[ -4  20   1 -14  20  26 -49 -36 -14  -9   7  11   9  33   4  38 -14 -14
 -65 -41  12 -41  19  19   1 -17  12   6 -24  45  -6 -18   4   2   8  18
  12  28  -1]	S
[ 57  49 -12 -45  30  33   7  17   8  -9  14 -61  -3 -35  36   4 -41 114
   9  14 -46  37  35   7  14  -1 -56   6 -45 111  25  -5   3  14   8 -48
  -6  12 -22]	T
[  3 -13   9  13  11  22  -3   4  22 -12  -8 -20  23 -27 -10  10 -21  18
   7  28 -24  -3   0  10   6  -7 -13  -6   8  14   0 -27   0  -8 -14 -31
 -17  30  -9]	K
[-19  11  20  18   1 -10  -8   7 -11  21   9   2 -10   7  11 -23  38 -43
 -17  -7  22   0  10  30  -2  -2  29  13  16  -1  -9  20 -20   8  36   1
   3 -16  19]	Y
[-30  28 -11 -41  23  -6 -24 -47 -24 -38  18  25  12  22 -11  15 -44  52
 -25  -1   1   3  48 -13  -1 -14  -7 -54 -58 -38   0 -39  -8  -9 -13  33
  -8   0  29]	Z
[-30 -16  11 -12  -2 -28  -1  -4  -6 -36  -6  29  13  -6  17 -10  15 -18
   2  26 -20  15  43   2 -11  16   2 -21  18 -47 -12 -36  -5  -1  -6   5
   0  15   3]	N
[  8  -5  12 -20  11  32  -3 -25  28   5  21   0  63 -41  -2  17 -49  83
  16  33 -44  -3  -9   7   1 -15 -55  27 -20  43  36 -11   2  18   1 -39
 -34  36 -48]	N
[-20 -31  -6   5  -9  23  11 -29 -17  37  28  34   3  23  19   4  29 -13
 -16  -7  19 -17 -33   6 -23   7   0  25  -4 -54   8  44  -6  12  14  37
  -4 -31  18]	S
[ 30  26 -10 -28  12  21  28   1   7  25  12 -37  40 -16  24  11 -41  97
  31 -14 -30  17   3  -7  14  -7 -51   9 -36  56  32   2  -7  -1   1 -31
   1   4 -16]	V
[-34  -6   4 -19   6 -11 -22 -21 -24 -44  27  35  14 -13  10  13  -5  18
 -44  15  -8 -26  77   7 -17  14  13 -16   1 -22 -10 -46   4  -6  -3  17
   7   8  17]	S
[-63 -33  24  27  -4 -20  -3  34 -34 -42  28  23 -57  -2  19 -43  83 -93
  -4  32  47  -8  18  22 -44  41  46  11  29 -73 -11   2 -11  -6   4  49
  26 -39  12]	U
[  9  31   5 -19  10 -13  24  30 -16 -58  -1 -48   6 -35  52 -24  -5  36
  51   1 -56  46 106  -6   6  39 -13 -47   8  10 -11 -72  -8   7   6 -72
 -10  46  -1]	Y
[-33  12   5   0  -2 -44 -19 -25 -29 -18  13  43 -17  29  -8  -5  34 -30
 -65  24  24 -12  20  41  -2   1  31 -37  32 -32 -22  22  -7   5  24  50
  28  -8  20]	D
[-44 -30  32  48 -22 -12 -11  38   4 -10   8  19 -35 -10 -13 -36  46 -71
  11  37  27 -37  -2  10 -46  18  47  40  20 -25  -9   1   7 -40  -9  15
  19 -20   2]	V
[ -30  -17   22   34   -3  -23   -5   44  -13  -28   -4   -3  -55   15
   28  -33   66 -106  -13   -8   47    5   34   24  -32   15   53   -1
    9  -38  -17   -4   -7    1    5   29   29  -41   11]	U
[  4  -9  25  41  -3 -10  15  63   1   4   3 -37 -56   0  36 -36  69 -90
  10  -5  40  22   2  28 -29   6  31  23  16   9  -3  24 -12  12  25   0
  29 -46   2]	U
[  7  23 -14 -49  25  27  -5  -4 -13 -30  15 -18  10  -7  41   8 -30  91
 -11  11 -34  11  41 -10  14  18 -47 -14 -34  32   8 -30   0   7 -21 -15
 -13  33 -19]	T
[  5  22   2  -6  27   6 -24  -4 -14 -16 -12 -28 -19  28  22  20 -14 -29
 -29 -21  15   2  -6  13   9  -3  12 -25 -26  37 -19 -25   0 -14  -7  12
  19   3  18]	K
[-24  23  -3 -36  22 -19 -28 -27 -14 -39  -6  17  40   9  -8  19 -31  28
 -36  -2 -20 -14  62   6  13   2   5 -38   2  -8 -20 -51  -1  -5  -7  -5
  -8  43  -2]	Y
[ -7 -17   6   4  14  26 -21 -45   7  29  32  31  66 -11 -20  34  -4  44
 -47  20 -12 -30   5  46  10 -28 -30  30  19  21  26  13  -6  10  32   4
 -25  32 -15]	S
[ 53  52  -5  -3  26  21  -2 -11   1  34   8 -54  12  14  13  20 -33  47
  17 -34 -21  52   3  14  29 -30 -48 -25 -34  83  22   4 -22  16  37 -31
 -12   9  14]	Z
[-26 -36   9  15  -8   4 -49  16   7  -5 -34  31 -56  39 -23 -10  32 -85
 -43  16  37 -35 -33  -9 -32  15  33  32   8 -28 -34  16  25 -19 -30  42
   6 -12  -4]	T
[  0  -3  -2  10   4   4  34 -19   5   5  21   2  33 -16   8  -5   5  62
   3  23 -31  20  21  32  21  -6 -36 -37  21 -23  19  15 -23  33  23 -20
 -28  30 -10]	D
[-26 -26   6  22  -1 -20 -11  10   3   9 -39  29   3  47 -11   7  17 -71
 -13 -23  21 -17   0   6 -11   5  37 -12  11 -55 -30  -3  -3 -22 -21  34
  16  -7  19]	V
[  6  21  -4 -31  12  -7  10  12   1 -40  -2 -16  31 -30  15   3 -38  77
  19   8 -35   5  73  -7   4   4 -12 -37 -24  18   6 -62  -1 -23 -21 -25
  -3  30  -6]	V
[  5  -4  -7   5  -3 -24   7  -2   7   8 -24   5 -16  19  -2   4 -15   4
  21 -11 -13  32  11 -20  -9   7   4 -52 -14 -47 -18 -16 -11  -5 -16  -2
  -9 -25  36]	Z
[  5  31 -13 -25  18   0 -20 -39  -3  -9  -3   6  -8  34  -9  24 -27  20
 -55 -16   9 -18  -2  16  13 -24   4 -47 -22  17  -7   5   0  15   0  21
  -2  25  -2]	D
[ 25  30 -12 -20  31  40  10  11   0 -11   9 -36   4  -5  37   0 -16  61
   3   1 -23  37  44  14  24 -16 -39  -5 -42  39  18  -6  -9  17  10 -24
 -25  23  -5]	T
[-44  -6   3  -7   6 -15  21 -15 -25 -11  14  29  42  -2   9 -18  20  16
  -1  15 -12  23  51  16   7  13  -6 -30  20 -83  -6 -11 -26  20  15   6
 -23   5  22]	Y
[-40 -37  -8   1  -3   2  32  -2 -14  23  27  33   3  10  10 -10  39  -2
 -11  15  37  -1 -33   1 -18   3   5   3   0 -87  12  39 -22  13  -4  49
  -3 -57   8]	U
[-18  12  14   6  -7 -24 -16  10 -18 -12  16   4 -53   4  13 -30  24 -29
  16  26   9  18  20  -7 -34  21  26 -14  -4 -16 -14  -8  -5 -22   7   9
  24 -31  39]	Z
[ -8  -2  19  13 -11  20  30  -1   9   1  52 -10 -24 -47   8 -37  28  42
  20  70  -7   1 -11  27 -24   6 -25  14   9   4  30  40  -3  29  26 -21
 -18 -10 -18]	D
[-16 -11  20  14   7  18  -5  11  -1   5  43 -11  17 -27  13 -14  38  -1
  -7  39   8  -2   5  44 -11  -8 -13  38  26  27  28  18 -11  10  29  -6
   4   7 -30]	U
[ 31  44   6  -4  27  24 -18 -19  11  44   8 -32  54   4 -17  18 -23  34
 -29 -22  -6   7  -8  42  32 -46 -31  20  -2  93  20  28 -15  19  51 -29
 -15  26 -17]	Y
[-18  18   8   2   1  -6  -9  -2  -6 -12  13   5 -22  -5  -4 -15  -7  15
   7  13   6  20  40   0 -11  -8   9 -26 -33 -23   2 -16 -12  -3   7   4
  -7 -29  35]	Z
[  9  27  11   1   8 -35  -9   9  -9 -10  13 -12 -17 -16   8 -17   5  17
   7  28 -12  42  42  20 -13   1   3 -27  -3  29  -3 -19 -10 -17  27  -8
  14 -19  33]	Z
[ 12  12  -8 -25   3   8   4 -10 -16   8  20  -9 -16   0  28   8  -3  31
 -16 -16   1  -5   3 -17 -23  13  -9   9 -25  33   6  -1   4   2   3   4
  22 -29  12]	S
[-10  36 -11 -52  31   4 -28 -24 -44 -20  41  -3  10  13  42  12 -13  60
 -57  13   1  18  38  28  22  -2 -30   5 -28  51   6  -7  -3  -3  16  27
  11  19   6]	T
[-35 -26  22  34  -9  -8   9   4 -37  -9  39  19  -6   0  47 -33  85 -63
  -5  28   7  20  55  56 -20  26  13  12  51 -48  -4   6 -15   1  48  16
  11  -1  32]	S
[ 11 -15   4  18  -6  -1  -9  13  -4   3 -32   1 -26  33  20   4  29 -68
  -9 -36   4   3  16   1 -19  21  22 -11  19 -15 -27 -11   5  -3  -2   2
  17  -5  19]	S
[-41 -35   2  10   5   0   7 -22  -7   3  14  38  32  -7 -12   3  13  11
 -16  57   5  -5 -12  29   2  -1   1 -13  18 -74  -3   8 -12 -11  -3  31
 -19 -12  20]	K
[ -1 -16  23  33  -6   8  20  45  18 -16 -11 -31  11 -27  21 -24  14  -4
  53   5 -27  16  47  16 -10  17  -8   1  12   5   2 -37  -3 -13  -6 -48
  -6  24 -13]	V
[-43 -35  14  22 -11  42  13 -11  -4   8  52  30   6 -35   3 -25  40  16
  -4  43  19 -26  26  21 -25  -8   2  39  -3 -52  29  22  -8   8  31   9
 -28 -21   9]	S
[  8  33   2  -9  18  11 -22 -15   9 -12  13 -15   1  -8  -9  12 -45  50
   8   1 -20  12  25   7   5 -18 -16 -22 -41  38   9 -26  -6  -7   2 -22
 -16  11   9]	Z
[  3 -10  -4  -7  -9  28  23  -1 -11   5  22  -7 -16 -12  37  -8  15  21
  19 -10  -7   1   2 -15 -22  23 -14  12 -17  -7  10  -1  -1  13   3 -11
  -3 -17   7]	S
[-14 -29 -10  -8  -6  25  25  -5  17   7   8  -5  -3 -34  -3  -2 -28  59
  22  36 -11  -9 -40 -30 -13  10 -12  -2 -25 -35   9  -3   2  -9 -40  -9
 -21 -21   3]	K
[ 11 -13  19  34  -3 -32 -15  65   7  -9 -37 -20 -80  16  28 -33  58 -96
 -14  13  17  20  24  23 -28  29  38  13  29  14 -40  14   8 -14   3   3
  31 -34  18]	T
[ 27  24  12 -15  25  31   7  -4  12 -13   5 -35  43 -15  35  17 -34  42
  30  -9 -44  34  29  15  22 -16 -53  -6 -25  54  25 -33 -11  31  14 -51
 -27  50 -32]	N
[  9 -25  -5   5  -4  34  -8  -2  17  19 -19   1 -26  11   1  12  -3 -17
  -8 -33  11 -30  -7 -34 -28   3  17   9 -24  -4  -4  -7  10   1 -15  -4
  -7 -16   7]	S
[ 19   7   7  13  15  39 -22 -21  35  39   3 -12  23   1 -34  23 -38  48
   6   9 -10  -5 -25   6   4 -38 -32   5 -31  37  22  10  -6  10   9 -29
 -38  11 -12]	Z
[-64 -26  -5 -36 -31 -30  16   9 -20 -36  19  65 -41 -25  -2 -40  29  39
 -18  54  24 -15  15 -42 -33  17  25  22 -21 -99  -5   3   6  -7 -35  50
   7 -76  21]	T
[ -8 -31   9  31   2  55  11 -34  -1  56  39  15  43  11   9  10  32   1
 -12   0  15 -14 -22  42   4 -28 -28  43   7 -24  35  51 -19  26  46   7
 -37   9  -2]	S
[ 16  10   6 -27   1 -45  21  27   6 -38 -13 -15 -18 -42  43 -21  -9  30
  33  25 -37  43  69 -21 -21  30  -3 -35 -10  11  -6 -53   2  -5  -7 -31
  12 -21   6]	N
[ 12  -9   3  -8  11  -3  10 -34  10  41   8  17  70  -4  -1  22  -3  42
  -4  16 -29  28 -23  36  19 -27 -46   9  15  18  25  20 -18  21  34  -4
 -18   9 -15]	N
[ 33   0   1  21  16  -5  15  21  13  33 -29 -26  24  22  10  13  -3 -14
  21 -31 -15  25 -10  23  10  -3 -14  -8  10  28  -2   8 -12 -12   8 -11
   6   7   5]	V
[ -8  -6  16  21   6  14  -1  40   1 -14  -5 -15 -44   3  28 -35  31 -26
  -4  18  21  21  38  17 -16   6   7  17 -20 -11  -4   7   2   3   3   3
  -6 -30   5]	T
[  28    5   11   32  -24  -20   11   47    9    2  -36  -43 -114   28
   36  -38   49 -100   24  -28   16   18  -34  -18  -38   41   35  -14
   13   24  -36   22   14    8   -6  -15   40  -33    9]	D
[  7 -18  17  39 -11  -2 -22  14  30  37 -28   0 -48  25 -29  -2   4 -53
  27   5  10  -3 -56 -15 -36   7  12   9  -3 -13 -13  22   9 -10 -15  -4
  -2 -39  10]	Z
[-40   8  -5 -24  -7 -26   2  -8 -27  -8  13  26 -21   4   6 -20  17  -9
 -16  10  13  -4  11 -16 -17  23  28 -12  -2 -45 -21   3  -6   2   0  25
   7 -32  30]	Y
[  9  20   8 -13   6  14 -15  35  15 -31   7 -22 -41 -36   8 -23  -5  37
 -18  40   4   0  42   5 -15  -8   2  26 -36  55   6  -9  14  -4  -3 -17
  -5 -12 -11]	T
[-51 -22  17 -14 -10   0  19 -13 -12 -29  46  32  12 -38  22 -30  17  28
  26  64 -13   6  25   6 -29  15 -12  16  -7 -61  21  -8  -7  10   5   5
 -16 -10  -5]	N
[ -5 -11  -1 -12  -9 -33  49  15  -5  10   7   9  -4 -27  40 -35  27  24
  28  29 -10  51  31 -11 -15  16  -5 -13   4 -43   6  13 -21   2  20   1
  10 -59  30]	N
[-16  37   3 -44  40   8 -13 -12 -39 -65  51 -24  27 -16  42  13  -7  49
 -18   9 -18  14  69  36   8  12 -33 -20 -15  46  18 -47 -11  14   9   0
  15  41 -25]	U
[ 18  19  -6 -13  12 -10   5  23  -1  -7 -22 -23  10   7  16   6 -15  16
  12 -20 -14  11  38  -1   7   6   2 -26  -3  28  -9 -24  -4 -28  -4 -12
  20  13   9]	V
[ -9  -4   4  16  17  26 -13 -36 -18  31  26  18  29  33   9  23  18 -17
 -43 -27  18 -10  -3  50   7 -24 -11  23  -4   1  16  30 -13  17  41  29
  -6   3  10]	S
[ -7 -17   9  13   9 -25   7  50  -3 -43 -25 -16 -31  -1  28 -19  33 -54
  16  -2   3  26  52   1 -22  35  19 -35  18 -35 -18 -43  -3   0 -19  -2
  16  -7  -2]	U
[  6   8  25  22  10  13 -24   3 -12  -4  20 -17 -17  12  38   3  32 -51
 -20 -17   8 -12  30  46 -13   4  12  25  11  43  -2  -3  -2   2  33  -8
  16  16   3]	S
[-32 -31  11  19  -5  13 -13  -7  -5  13   1   9 -21  19   4  -6  18 -57
 -10  23  28 -11 -47   7 -22  11  18   9   1 -44 -14  15   5 -12 -17  31
   2 -21  19]	K
[-25 -17 -15 -20  -6  -3  21   6  14  11 -43  24 -18  29  -9  10 -21  14
  14 -39  21 -19 -18 -61 -17   0  24 -20 -57 -75 -10 -21   3 -12 -61  25
   0 -52  18]	V
[ 27   4  -1   6  19  21 -43   3  24  33 -37 -10 -22  47 -21  27  -9 -36
 -57 -30  21 -17 -38  18   5 -31   8  27 -18  56 -14  35   9   5  -4  15
   3  -5 -10]	T
[ -8   1  10   1  15  11  -5  -9   7   3   8   1  68  -9  -4  14 -13  36
  -4  11 -20  -3  37  39  19 -19 -22   8  11  21  15 -13 -12 -13  14 -16
  -8  51 -14]	V
[-10 -14  -2   1   5  21  24   4   2  39  27   6  13  -7   2  -6  21  22
 -18   3  35   2 -28  14  -7 -29   0  13 -17 -19  28  43 -25  24  16  26
  -7 -51  -1]	U
